Below are the code and all the weights of a small trained network. Each question names an input and a target symbol and asks about switching units off, where a switched-off unit gives its printed mean instead of its output.

import numpy as np


def w(rows, s, z=0):
    codes = np.array(rows[::2]) - 128.0
    scale = np.full(codes.shape[1], s)
    scale[-1] = z or s
    return codes * scale


def f(y):
    return y / 2 * (1 + np.tanh(0.7978845608 * (y + 0.044715 * y**3)))


def softmax(a):
    e = np.exp(a - a.max(-1, keepdims=True))
    return e / e.sum(-1, keepdims=True)


def log_softmax(a):
    a = a - a.max(-1, keepdims=True)
    return a - np.log(np.exp(a).sum(-1, keepdims=True))


def net(x, mask):
    ids = ['ΓΔΞΣΨαεζηθλμτω'.index(c) for c in x.split()]
    T = len(ids)
    res = E[ids] + P[:T]
    u = 0
    for l in range(2):
        r = res
        for j in range(2):
            rows = slice(3 * j, 3 * j + 3)
            q, k, v = (r @ M[l][rows].T for M in (Q, K, V))
            z = softmax(np.where(np.tri(T) > 0, q @ k.T / 3**0.5, -1e9)) @ v
            o = O[l][rows]
            res = res + np.where(mask[u + j], z, o[:, -1]) @ o[:, :-1]
        u += 2
        y = f(res @ A[l][:, :-1].T + A[l][:, -1])
        res = res + np.where(mask[u : u + 4], y, B[l][:, -1]) @ B[l][:, :-1]
        u += 4
    return log_softmax(res[-1] @ U[:, :-1].T + U[:, -1])


Q, K, V, O, A, B = {}, {}, {}, {}, {}, {}
E = w([
[110,85,154,30,210,134,91,79,153],'Γ',
[116,186,212,72,115,112,84,175,211],'Δ',
[124,61,128,137,118,211,140,57,44],'Ξ',
[13,85,129,74,61,85,58,115,164],'Σ',
[107,143,156,79,91,94,158,137,72],'Ψ',
[95,109,142,163,150,174,96,97,216],'α',
[96,93,70,169,169,127,182,115,171],'ε',
[103,167,170,194,55,144,141,170,149],'ζ',
[93,235,148,139,115,58,169,82,201],'η',
[110,195,204,127,96,145,110,2,113],'θ',
[155,170,133,85,201,76,201,154,146],'λ',
[155,80,109,131,184,138,187,198,103],'μ',
[113,71,165,76,137,178,75,229,161],'τ',
[186,166,185,141,155,196,140,117,135],'ω',
],0.0058)
P = w([
[138,185,48,114,116,143,56,159,34],'0',
[198,93,151,120,93,74,89,138,71],'1',
[16,209,146,102,162,158,93,196,31],'2',
[156,91,147,71,60,142,177,124,116],'3',
[59,92,253,162,154,67,174,132,16],'4',
[165,58,215,91,50,103,205,123,126],'5',
],0.0032)
Q[0] = w([
[69,242,54,111,158,203,85,159,78],'L0H1',
[199,51,170,99,53,119,194,93,170],'L0H1',
[54,111,244,186,204,85,119,154,60],'L0H1',
[30,121,216,198,227,89,113,162,58],'L0H2',
[114,147,122,158,141,126,88,158,81],'L0H2',
[41,252,48,148,219,184,61,165,46],'L0H2',
],0.043)
K[0] = w([
[107,227,44,105,138,177,92,146,88],'L0H1',
[119,89,196,98,93,160,240,110,178],'L0H1',
[253,89,103,173,98,32,37,115,121],'L0H1',
[242,88,104,177,111,30,32,113,130],'L0H2',
[112,151,125,169,143,93,99,133,92],'L0H2',
[118,222,28,137,167,154,34,156,54],'L0H2',
],0.043)
V[0] = w([
[140,141,182,21,159,139,75,2,85],'L0H1',
[215,112,191,173,94,254,124,172,43],'L0H1',
[152,154,182,78,189,135,71,227,249],'L0H1',
[209,201,134,198,228,155,180,72,185],'L0H2',
[88,189,172,186,38,159,67,82,204],'L0H2',
[100,26,70,138,185,215,72,105,168],'L0H2',
],0.019)
O[0] = w([
[154,132,177,26,228,168,112,27,108,200],'L0H1',
[189,147,164,204,182,226,137,231,117,167],'L0H1',
[64,111,178,65,110,114,80,199,238,150],'L0H1',
[95,110,86,219,187,154,139,67,252,95],'L0H2',
[146,144,152,168,212,20,50,151,107,58],'L0H2',
[198,33,224,139,113,89,210,110,147,3],'L0H2',
],0.011,0.0065)
A[0] = w([
[55,24,206,208,99,16,210,99,143,105],'L0N1',
[122,67,115,214,43,52,208,41,235,3],'L0N2',
[146,43,124,224,58,47,173,69,160,89],'L0N3',
[191,28,202,203,178,2,153,109,231,8],'L0N4',
],0.0076,0.0059)
B[0] = w([
[14,111,172,162,148,130,139,80,107,255],'L0N1',
[119,189,167,105,160,99,184,150,116,208],'L0N2',
[94,155,171,129,145,115,147,164,110,224],'L0N3',
[114,51,89,128,54,219,2,99,81,201],'L0N4',
],0.0086,0.00063)
Q[1] = w([
[50,95,165,144,136,136,151,109,94],'L1H1',
[143,60,180,106,162,57,92,55,93],'L1H1',
[232,71,145,202,155,201,220,183,197],'L1H1',
[44,153,151,161,135,245,105,98,43],'L1H2',
[118,175,183,188,201,57,4,219,157],'L1H2',
[160,56,134,160,101,147,171,32,196],'L1H2',
],0.032)
K[1] = w([
[78,188,140,144,155,91,159,160,103],'L1H1',
[138,179,156,189,162,101,107,192,4],'L1H1',
[89,54,168,32,57,63,2,200,129],'L1H1',
[31,32,186,183,85,111,162,98,152],'L1H2',
[130,143,21,142,126,90,39,151,204],'L1H2',
[210,82,138,27,123,165,135,63,114],'L1H2',
],0.032)
V[1] = w([
[85,87,104,206,139,124,207,117,152],'L1H1',
[93,153,45,115,158,43,125,82,133],'L1H1',
[212,206,90,117,111,75,35,142,182],'L1H1',
[178,194,255,125,105,148,53,88,117],'L1H2',
[157,239,228,104,96,136,243,113,206],'L1H2',
[162,98,121,165,154,174,156,163,103],'L1H2',
],0.0021)
O[1] = w([
[150,97,61,122,151,60,107,147,153,5],'L1H1',
[151,120,220,162,94,107,90,110,200,148],'L1H1',
[120,1,155,81,109,178,146,103,147,85],'L1H1',
[162,157,71,126,157,158,123,102,210,254],'L1H2',
[105,161,116,9,122,16,196,113,111,184],'L1H2',
[101,86,80,163,124,93,105,149,216,129],'L1H2',
],0.0014,0.0012)
A[1] = w([
[214,81,131,194,219,5,91,148,6,92],'L1N1',
[121,137,34,177,106,2,48,82,161,44],'L1N2',
[246,102,235,168,102,77,145,196,59,62],'L1N3',
[144,40,82,216,23,150,231,162,142,2],'L1N4',
],0.0077,0.0069)
B[1] = w([
[158,152,100,212,6,84,72,63,237,254],'L1N1',
[202,51,54,85,253,101,223,163,94,168],'L1N2',
[118,8,31,122,150,95,178,126,134,230],'L1N3',
[216,231,212,116,81,25,85,96,178,170],'L1N4',
],0.0069,0.0059)
U = w([
[173,100,182,39,158,128,159,72,148,68],'Γ',
[113,164,156,75,152,79,62,198,162,89],'Δ',
[181,77,96,138,124,145,157,91,116,138],'Ξ',
[142,110,115,90,82,61,113,105,104,87],'Σ',
[158,179,95,88,107,157,128,156,3,125],'Ψ',
[105,70,147,140,124,146,96,110,100,103],'α',
[92,138,159,149,138,92,199,112,98,197],'ε',
[127,145,61,197,103,95,89,188,116,129],'ζ',
[146,128,79,109,203,85,149,124,120,123],'η',
[144,171,119,141,155,109,79,58,136,74],'θ',
[77,144,37,84,84,196,165,97,216,165],'λ',
[195,175,167,108,64,126,165,159,168,73],'μ',
[145,65,123,90,115,137,167,202,128,104],'τ',
[173,135,155,166,208,192,140,176,148,254],'ω',
],0.0039,0.0029)

Each question gives the input, a string of symbols that net reads in full, and the target symbol t.
The units are the heads (3 rows each of Q, K, V and O) and the neurons (one row each of A and B). Each row of codes is followed by its name. A weight is (code - 128) times the scale printed after its matrix; where a second scale follows, it is the last column's (O, A, B and U).
mask holds one flag per unit, layer by layer, with each layer's heads first. A switched-off unit (its flag False) gives its mean, the last column of its rows in O or B, instead of its output. The means were averaged over made-up inputs and are rounded, as every weight is.
A unit's drop is (log p(t) with every unit on - log p(t) with that unit switched off) / (log p(t) with every unit on - log p(t) with every unit switched off).
The circuit of an input: a set's keep is (log p(t) with only the set's units on - log p(t) with every unit switched off) / (log p(t) with every unit on - log p(t) with every unit switched off). Starting from all 12 units, units are removed one at a time, each time the one whose removal leaves the highest keep (on an exact tie, the one counted first), for as long as the keep stays at least 0.8.
circuit, biggest first: the units of the circuit, biggest drop first
most important unit: the unit with the biggest drop
k most important neurons: the k neurons with the biggest drops, biggest first
top k neurons in layer l: the k neurons of layer l with the biggest drops, biggest first
heads that matter: for each layer, one digit per head in row order, 1 if its drop is at least 0.15 and else 0, layers parted by /
drop when u is switched off: that unit's drop, to one decimal
input ε Ψ Δ, target ε: top 2 neurons in layer 0 : [L0N1, L0N2]
input λ Γ λ μ, target μ: circuit, biggest first : [L1N4, L0H2, L0H1]
input λ ζ Ξ, target λ: most important unit : L0H2
input Ψ λ τ, target Ψ: circuit, biggest first : [L0H2, L0H1]
input Δ λ Ψ, target Δ: circuit, biggest first : [L0H1, L0H2]
input λ η θ ε Ψ, target η: circuit, biggest first : [L0H2, L1N2, L0H1]
input Γ ω Δ, target Γ: heads that matter : 11 / 00
input μ Δ Γ, target μ: circuit, biggest first : [L0H2, L0H1, L1N4]
input λ Δ Ψ λ Σ, target Δ: heads that matter : 11 / 00
input λ α Σ λ λ, target α: 2 most important neurons : [L0N4, L0N1]
input ω ζ Ψ, target ω: circuit, biggest first : [L0H1, L0H2]
input Γ ω λ, target Γ: circuit, biggest first : [L0H1, L0H2]
input Ψ θ Σ Σ ω, target θ: circuit, biggest first : [L0H2, L0H1, L1N1]
input η Ψ Δ, target η: most important neuron : [L1N2]
input α Ξ Ψ, target α: 2 most important neurons : [L0N4, L0N1]
input θ ε Ψ Ξ λ, target ε: circuit, biggest first : [L0H2, L0H1, L0N1, L0N2]
input Δ Δ Ψ ω λ, target Δ: circuit, biggest first : [L0H1, L0H2]
input λ Δ Δ Ξ λ η, target η: circuit, biggest first : [L1N2, L0H2, L0H1]
input ε λ λ Σ, target Σ: 2 most important neurons : [L1N1, L1N3]
input Δ α ζ Ψ λ μ, target μ: most important unit : L1N4
input Ξ η Ψ, target Ξ: drop when L1N1 is switched off : 0.1
input ω ζ α λ Σ Ξ, target Ξ: drop when L0H1 is switched off : 0.8
input ω ε Δ, target ω: drop when L0H1 is switched off : 0.6
